Each row of numbers stands for one thing and depends on some of the facts below. Use the named rows to name the rest.

Facts:
τ(Q107, nisan); τ(Q110, kuno); τ(Q118, kuno); τ(Q17, kuno); τ(Q170, nisan); τ(Q185, kuno)
τ(Q205, kuno); τ(Q207, nisan); τ(Q208, nisan); τ(Q221, nisan); τ(Q225, kuno); τ(Q230, kuno)
τ(Q252, kuno); τ(Q264, kuno); τ(Q282, nisan); τ(Q316, kuno); τ(Q319, kuno); τ(Q328, kuno)
τ(Q33, kuno); τ(Q333, kuno); τ(Q334, nisan); τ(Q348, nisan); τ(Q369, nisan); τ(Q397, kuno)
τ(Q412, nisan); τ(Q415, nisan); τ(Q416, nisan); τ(Q424, kuno); τ(Q436, kuno); τ(Q438, kuno)
τ(Q44, nisan); τ(Q446, kuno); τ(Q45, nisan); τ(Q450, kuno); τ(Q454, kuno); τ(Q466, nisan)
τ(Q477, nisan); τ(Q48, kuno); τ(Q486, kuno); τ(Q490, kuno); τ(Q502, kuno); τ(Q523, nisan)
τ(Q527, kuno); τ(Q542, kuno); τ(Q554, nisan); τ(Q558, kuno); τ(Q564, nisan); τ(Q588, nisan)
τ(Q591, kuno); τ(Q592, kuno); τ(Q595, nisan); τ(Q614, kuno); τ(Q621, kuno); τ(Q632, nisan)
τ(Q645, nisan); τ(Q646, kuno); τ(Q648, nisan); τ(Q649, nisan); τ(Q656, nisan); τ(Q671, kuno)
τ(Q68, nisan); τ(Q698, kuno); τ(Q71, kuno); τ(Q716, kuno); τ(Q722, nisan); τ(Q741, nisan)
τ(Q756, nisan); τ(Q759, nisan); τ(Q763, kuno); τ(Q770, kuno); τ(Q790, kuno); τ(Q807, nisan)
τ(Q823, nisan); τ(Q826, kuno); τ(Q839, kuno); τ(Q845, kuno); τ(Q86, nisan); τ(Q860, nisan)
τ(Q862, kuno); τ(Q89, kuno); τ(Q891, nisan); τ(Q896, nisan); τ(Q899, nisan); τ(Q90, kuno)
τ(Q901, kuno); τ(Q914, kuno); τ(Q919, nisan); τ(Q920, nisan); τ(Q939, kuno); τ(Q969, kuno)
τ(Q978, kuno); τ(Q98, kuno); τ(Q982, kuno); τ(Q985, nisan); τ(Q994, kuno); τ(Q997, nisan)
Δ(Q107, 218); Δ(Q110, 44); Δ(Q118, 218); Δ(Q17, 273); Δ(Q170, 218); Δ(Q185, 53)
Δ(Q205, 53); Δ(Q207, 273); Δ(Q208, 273); Δ(Q221, 218); Δ(Q225, 53); Δ(Q230, 273)
Δ(Q252, 218); Δ(Q264, 218); Δ(Q282, 44); Δ(Q316, 44); Δ(Q319, 44); Δ(Q328, 273)
Δ(Q33, 218); Δ(Q333, 53); Δ(Q334, 218); Δ(Q348, 44); Δ(Q369, 273); Δ(Q397, 44)
Δ(Q412, 218); Δ(Q415, 44); Δ(Q416, 44); Δ(Q424, 218); Δ(Q436, 44); Δ(Q438, 53)
Δ(Q44, 273); Δ(Q446, 44); Δ(Q45, 53); Δ(Q450, 53); Δ(Q454, 44); Δ(Q466, 44)
Δ(Q477, 53); Δ(Q48, 218); Δ(Q486, 44); Δ(Q490, 44); Δ(Q502, 44); Δ(Q523, 53)
Δ(Q527, 218); Δ(Q542, 218); Δ(Q554, 273); Δ(Q558, 218); Δ(Q564, 218); Δ(Q588, 53)
Δ(Q591, 273); Δ(Q592, 273); Δ(Q595, 44); Δ(Q614, 273); Δ(Q621, 53); Δ(Q632, 53)
Δ(Q645, 273); Δ(Q646, 273); Δ(Q648, 273); Δ(Q649, 44); Δ(Q656, 273); Δ(Q671, 44)
Δ(Q68, 44); Δ(Q698, 44); Δ(Q71, 44); Δ(Q716, 218); Δ(Q722, 218); Δ(Q741, 218)
Δ(Q756, 53); Δ(Q759, 53); Δ(Q763, 44); Δ(Q770, 44); Δ(Q790, 53); Δ(Q807, 53)
Δ(Q823, 44); Δ(Q826, 53); Δ(Q839, 273); Δ(Q845, 273); Δ(Q86, 44); Δ(Q860, 273)
Δ(Q862, 44); Δ(Q89, 53); Δ(Q891, 44); Δ(Q896, 218); Δ(Q899, 53); Δ(Q90, 53)
Δ(Q901, 44); Δ(Q914, 44); Δ(Q919, 44); Δ(Q920, 218); Δ(Q939, 273); Δ(Q969, 218)
Δ(Q978, 218); Δ(Q98, 273); Δ(Q982, 273); Δ(Q985, 44); Δ(Q994, 218); Δ(Q997, 44)
α(Q107, nuper); α(Q110, pagres); α(Q118, nuper); α(Q17, fibrim); α(Q170, nuper); α(Q185, pagres)
α(Q205, pagres); α(Q207, zisas); α(Q208, fibrim); α(Q221, trupe); α(Q225, nuper); α(Q230, fibrim)
α(Q252, nuper); α(Q264, trupe); α(Q282, zisas); α(Q316, fibrim); α(Q319, zisas); α(Q328, zisas)
α(Q33, nuper); α(Q333, sturos); α(Q334, fibrim); α(Q348, sturos); α(Q369, nuper); α(Q397, fibrim)
α(Q412, fibrim); α(Q415, nuper); α(Q416, nuper); α(Q424, zisas); α(Q436, sturos); α(Q438, pagres)
α(Q44, nuper); α(Q446, zisas); α(Q45, zisas); α(Q450, fibrim); α(Q454, trupe); α(Q466, sturos)
α(Q477, sturos); α(Q48, zisas); α(Q486, pagres); α(Q490, sturos); α(Q502, trupe); α(Q523, sturos)
α(Q527, sturos); α(Q542, trupe); α(Q554, zisas); α(Q558, sturos); α(Q564, sturos); α(Q588, fibrim)
α(Q591, sturos); α(Q592, trupe); α(Q595, fibrim); α(Q614, zisas); α(Q621, trupe); α(Q632, sturos)
α(Q645, trupe); α(Q646, nuper); α(Q648, fibrim); α(Q649, sturos); α(Q656, sturos); α(Q671, fibrim)
α(Q68, nuper); α(Q698, sturos); α(Q71, trupe); α(Q716, nuper); α(Q722, zisas); α(Q741, fibrim)
α(Q756, nuper); α(Q759, nuper); α(Q763, fibrim); α(Q770, pagres); α(Q790, nuper); α(Q807, trupe)
α(Q823, trupe); α(Q826, nuper); α(Q839, fibrim); α(Q845, sturos); α(Q86, fibrim); α(Q860, nuper)
α(Q862, sturos); α(Q89, nuper); α(Q891, zisas); α(Q896, nuper); α(Q899, pagres); α(Q90, fibrim)
α(Q901, nuper); α(Q914, trupe); α(Q919, trupe); α(Q920, pagres); α(Q939, nuper); α(Q969, pagres)
α(Q978, pagres); α(Q98, trupe); α(Q982, trupe); α(Q985, fibrim); α(Q994, sturos); α(Q997, nuper)
ω(Q107, Q542); ω(Q107, Q90); ω(Q107, Q369); ω(Q225, Q671); ω(Q225, Q632); ω(Q230, Q436)
ω(Q230, Q671); ω(Q316, Q282); ω(Q316, Q45); ω(Q316, Q412); ω(Q319, Q994); ω(Q319, Q348)
ω(Q333, Q348); ω(Q44, Q741); ω(Q44, Q554); ω(Q44, Q110); ω(Q454, Q527); ω(Q48, Q741)
ω(Q48, Q595); ω(Q486, Q466); ω(Q558, Q477); ω(Q558, Q252); ω(Q558, Q632); ω(Q564, Q446)
ω(Q564, Q939); ω(Q564, Q208); ω(Q591, Q919); ω(Q591, Q845); ω(Q591, Q450); ω(Q649, Q592)
ω(Q649, Q891); ω(Q649, Q502); ω(Q71, Q542); ω(Q71, Q502); ω(Q71, Q614); ω(Q71, Q722)
ω(Q756, Q68); ω(Q759, Q896); ω(Q759, Q716); ω(Q763, Q252); ω(Q763, Q118); ω(Q807, Q252)
ω(Q807, Q939); ω(Q807, Q397); ω(Q807, Q415); ω(Q807, Q450); ω(Q86, Q823); ω(Q86, Q185)
ω(Q860, Q334); ω(Q860, Q282); ω(Q860, Q862); ω(Q860, Q415); ω(Q89, Q118); ω(Q89, Q416)
ω(Q901, Q614); ω(Q969, Q542); ω(Q969, Q118); ω(Q969, Q862); ω(Q969, Q839); ω(Q969, Q656)
ω(Q969, Q348); ω(Q978, Q45); ω(Q978, Q205); ω(Q978, Q170); ω(Q978, Q826); ω(Q978, Q722)
ω(Q978, Q490); ω(Q98, Q446); ω(Q982, Q502); ω(Q982, Q207); ω(Q997, Q208)

Named rows:
[ 1.58 -1.48  3.22  1.26 -3.14  0.29  0.62  2.29  0.29  3.44  1.20 -0.16] -> Q89
[-1.92  2.31  1.56  1.78  1.55  0.05 -1.47  0.68  0.33 -1.71  3.12  0.01] -> Q98
[ 3.71 -0.44 -2.43  6.63 -0.17 -1.06 -4.77 -0.96 -0.08  0.51 -0.69 -2.10] -> Q71
[ 4.22 -1.55 -0.88  6.56 -0.51 -2.52  3.71  0.42  0.02  2.68  1.44 -3.34] -> Q901
[ 0.99 -1.51  3.66 -0.04 -1.51  0.27  1.47  2.87  1.82  4.07  1.34 -0.49] -> Q225
[-1.60 -2.38  1.03 -4.44  0.42 -0.10  1.82  0.42  0.56  2.80 -1.77  0.04] -> Q756
[ 2.07  0.29 -1.53  2.38 -0.07  0.56 -5.33  0.06  1.71 -0.84 -1.60  0.17] -> Q698
[ 0.59 -2.90 -0.70  2.05  3.93  2.36 -0.24 -2.05  0.43  2.61 -1.02  1.04] -> Q985
[-1.70  0.22  3.69  1.82  2.47  3.34 -5.09 -1.40 -0.34  4.03  1.77  4.67] -> Q334
[-0.04  2.52 -0.59 -2.47 -6.23 -1.24  6.00  1.19 -0.96 -2.55  0.45 -0.55] -> Q118
[-2.30  3.40  2.15  4.01  0.37 -1.28 -0.56  1.31 -0.53  1.19 -1.39  0.33] -> Q542
[-2.41 -1.15  1.76 -5.40  1.70  2.82 -1.45 -1.18 -0.01  3.41 -1.55  4.24] -> Q477
[ 3.15 -1.07  3.94  1.36 -3.02 -0.26 -0.50  2.95  3.69  3.13 -1.43 -0.17] -> Q790
[-1.03 -1.17 -4.39 -5.19  2.82  0.90 -0.73 -2.52 -0.66 -2.66 -3.16 -0.06] -> Q466
[-1.96  3.38 -0.98  1.90 -0.16 -2.19  3.30  0.64 -1.05 -3.40  1.06 -1.97] -> Q592
[ 2.93 -0.92 -1.19  1.72  0.23 -1.06  2.66  0.95  1.73 -0.15 -2.65 -2.04] -> Q110
[ 3.45 -0.10 -1.18  0.42 -1.30 -0.36  4.93 -0.21  2.69 -1.82  0.89 -1.61] -> Q436
[-3.40  4.28  2.71  1.43  1.36  1.21  4.00  1.35  0.17  0.10  3.82  0.50] -> Q939
[ 1.53  0.83 -1.16 -0.27 -2.99  1.01  2.50  0.56  0.77 -3.62 -0.22  0.35] -> Q397
[-0.95  3.24  1.27 -3.40 -4.25  0.17  4.20  1.91  0.00 -2.34  1.19 -0.07] -> Q252
[-3.26  0.04 -0.80 -5.03  0.83 -0.14 -2.89 -0.12  0.11 -4.75  0.11 -0.50] -> Q554
[ 2.13  1.38  3.38  5.30 -0.01  0.15 -0.58 -0.07  2.45  3.80  4.61  1.06] -> Q994
[-0.20  1.35 -0.25 -1.35 -2.31 -0.62  4.07  0.59  0.17 -3.68  0.96 -0.37] -> Q527
[-2.11  0.08 -0.42 -1.21  2.59  1.40 -1.02 -2.19 -1.45 -1.37  0.92  1.15] -> Q648
[-1.67 -0.98  3.48 -4.25  2.58  1.87  3.33 -0.83  1.76  5.22  0.19  2.96] -> Q632
[ 1.79 -1.18 -4.45 -4.88 -0.44  1.51 -4.49 -2.21  0.23 -2.86 -4.00  1.50] -> Q823
[ 2.28 -1.37 -3.03 -1.16  1.34  1.45 -2.60 -2.23 -0.68  2.37 -0.73  1.06] -> Q416
[ 0.70 -0.87  0.79 -0.03  0.28  1.52 -2.60 -1.59 -1.31  1.14  0.18  2.17] -> Q412
[-2.25  1.79 -2.22 -4.73 -4.12 -1.57  5.31  1.23 -1.09 -5.37 -1.35 -2.50] -> Q264
[-1.97  1.53  2.65 -0.40 -0.70 -2.00  2.63  3.67  0.90  1.52 -3.74 -0.75] -> Q438
[-4.33  2.59 -0.66 -0.77  3.83  1.72 -0.86 -2.70 -3.76 -0.13  2.18  1.54] -> Q656
[ 3.50  1.37 -0.04  7.97  1.49 -2.46 -3.93  0.08  2.39  2.42 -2.05 -0.50] -> Q502
[-0.12 -0.78 -2.09 -2.88  3.27  2.72 -3.37 -2.18  0.38  1.26 -1.42  1.72] -> Q919

Rows to name:
Some rows may be things named above.
[ 0.35 -1.43  0.90  0.28 -1.26 -1.47  0.85  2.19  2.83 -0.89  2.84 -2.54]	Q48
[-2.00  3.60 -1.19  2.68 -0.50 -2.82  3.46  0.91 -1.12 -2.81  0.75 -2.00]	Q592
[ 1.60  0.10  4.23  1.90 -1.78  0.94 -5.19  1.88  0.44  3.01 -0.82  1.52]	Q333
[ 1.43 -1.80  3.02 -0.27 -0.90  0.48 -5.83  0.99  0.98  3.70 -2.86  2.25]	Q45
[-2.14 -0.49  2.49 -4.73  1.77  3.67 -2.19 -0.86  0.00  3.02 -1.91  3.32]	Q477
[-5.32  3.56  0.51  2.45  2.07 -2.19  5.51  0.92 -1.54 -1.92  2.22 -2.50]	Q646
[-2.41 -0.23  1.53 -0.40 -0.23  1.79  1.69 -0.73 -0.49 -0.35  4.12 -0.08]	Q558
[-2.76  1.05 -1.31 -1.88  1.62 -1.02 -1.23 -0.56 -1.86 -3.19  0.18 -0.53]	Q207
[ 0.48 -1.40 -0.64 -2.20  1.40  0.47 -0.70 -2.08  0.35  0.46  1.69  0.57]	Q221
[-2.42 -1.51 -1.47 -6.23  1.20  3.07 -1.77 -2.60 -1.90 -1.04  2.47  1.54]	Q564
[-2.17 -0.89  2.95 -4.58  1.57  2.75 -1.82 -1.01  0.52  3.26 -1.11  4.09]	Q477
[ 2.70 -1.70 -0.96  3.16 -1.21 -0.13 -2.75  0.87  1.43  0.03  1.17 -2.27]	Q319
[-3.40  1.88  1.11 -0.13  2.15  1.65  2.13 -0.33 -0.83 -1.71  4.90  0.15]	Q591
[-0.60 -1.21 -1.42 -2.89  1.65  0.13  0.31 -2.11  0.58  1.18  0.79  0.65]	Q221
[-1.82 -0.03  2.62  1.83  2.51  3.38 -4.64 -1.09 -0.15  4.01  1.30  5.04]	Q334
[-2.43  0.81  0.72  4.98  0.97 -0.04  0.20  0.96 -2.75  2.95  3.69 -2.72]	Q969
[ 0.00  0.06  1.02  0.34  0.25 -0.63 -5.18 -0.16 -0.59  1.39 -1.45  0.56]	Q722
[-6.16  0.72 -1.56 -2.66  4.44  2.03 -1.12 -2.65 -5.16  0.11  3.05  0.46]	Q860
[-2.17  0.51  1.69 -0.88 -0.59  1.77  1.81 -0.78  0.27  0.53  3.78  0.91]	Q558
[-1.67  4.04 -0.19  2.25 -0.54 -2.72  2.76 -0.06 -1.12 -3.33  0.53 -1.49]	Q592
[-2.59 -2.05  1.69 -5.39  1.96  2.83  1.80 -2.04 -0.85  4.54  1.53  1.62]	Q807
[-0.06  0.02  5.49 -0.41 -3.89  0.79  1.72  3.07  1.25  0.76 -2.98  2.77]	Q450
[ 1.04 -0.66 -2.17  2.00 -0.29 -1.25  0.66  0.83  0.11 -1.43 -1.39 -2.43]	Q486
[-4.20  4.36  0.33 -1.36 -0.82  0.89 -2.83  0.14 -0.64 -5.08  0.58  0.92]	Q845
[-2.77  1.46  0.67  5.44  2.25 -2.19  0.66 -0.27 -1.54 -0.22  2.93 -2.05]	Q982
[-3.17 -0.80 -3.61 -4.05  2.80 -0.06 -1.31 -1.67 -0.74 -3.02  1.07 -0.92]	Q44
[-0.15  1.44  1.03  1.97 -2.09  0.73 -3.05  1.27 -0.86 -5.50  0.31  0.60]	Q17
[-0.85  0.01 -1.57 -2.78  2.12  2.60 -1.07 -1.57 -0.95  2.23 -1.14  1.82]	Q415
[-1.12 -2.04 -4.19 -4.76  2.33  1.81 -1.08 -1.92 -1.52  0.08 -1.91 -0.62]	Q997
[ 5.09 -0.21  3.43  4.23 -5.00 -2.05 -0.52  2.86  3.25  2.77 -2.83 -0.70]	Q205
[-1.99  2.70  1.06  0.96 -0.74 -1.31  1.35  1.97 -0.35 -3.50  2.28 -1.81]	Q328
[-3.73 -1.45 -2.37 -4.00  2.98  0.15 -0.26 -0.96 -1.99 -3.02  1.27 -1.59]	Q44
[-1.86  0.87  1.12  4.64  0.59 -0.58  1.06  0.18 -2.44  3.45  4.21 -1.63]	Q969
[-3.61  3.94  2.11  5.06  0.66 -2.53  0.81  2.92 -0.23 -2.29  1.70 -1.10]	Q614
[-1.79  2.83  1.05 -3.42 -3.98 -0.15  4.38  1.45 -0.62 -1.96  1.17  0.03]	Q252
[-1.43 -0.88 -0.61 -0.63  1.59  0.68 -3.91 -1.94 -1.39  1.50  0.90 -0.11]	Q107
[ 5.75 -1.34  0.60  3.14 -2.46  1.28 -0.19  1.33  3.91 -0.52  0.22  1.19]	Q671
[ 0.43 -2.29 -2.45 -0.37  2.60 -1.01 -0.94 -1.03  0.34  0.46 -1.96 -1.31]	Q891
[-3.61  4.45  2.54  1.05  1.10  1.01  3.81  1.77  0.64 -0.07  3.75  0.53]	Q939
[-0.93  0.60  1.61 -1.29 -2.38 -2.36  4.86  3.48  0.68  0.75 -4.27 -1.12]	Q185
[-3.64  1.94  1.31  1.15  1.80  1.69  2.75 -0.60 -1.63 -1.16  5.68 -0.33]	Q591

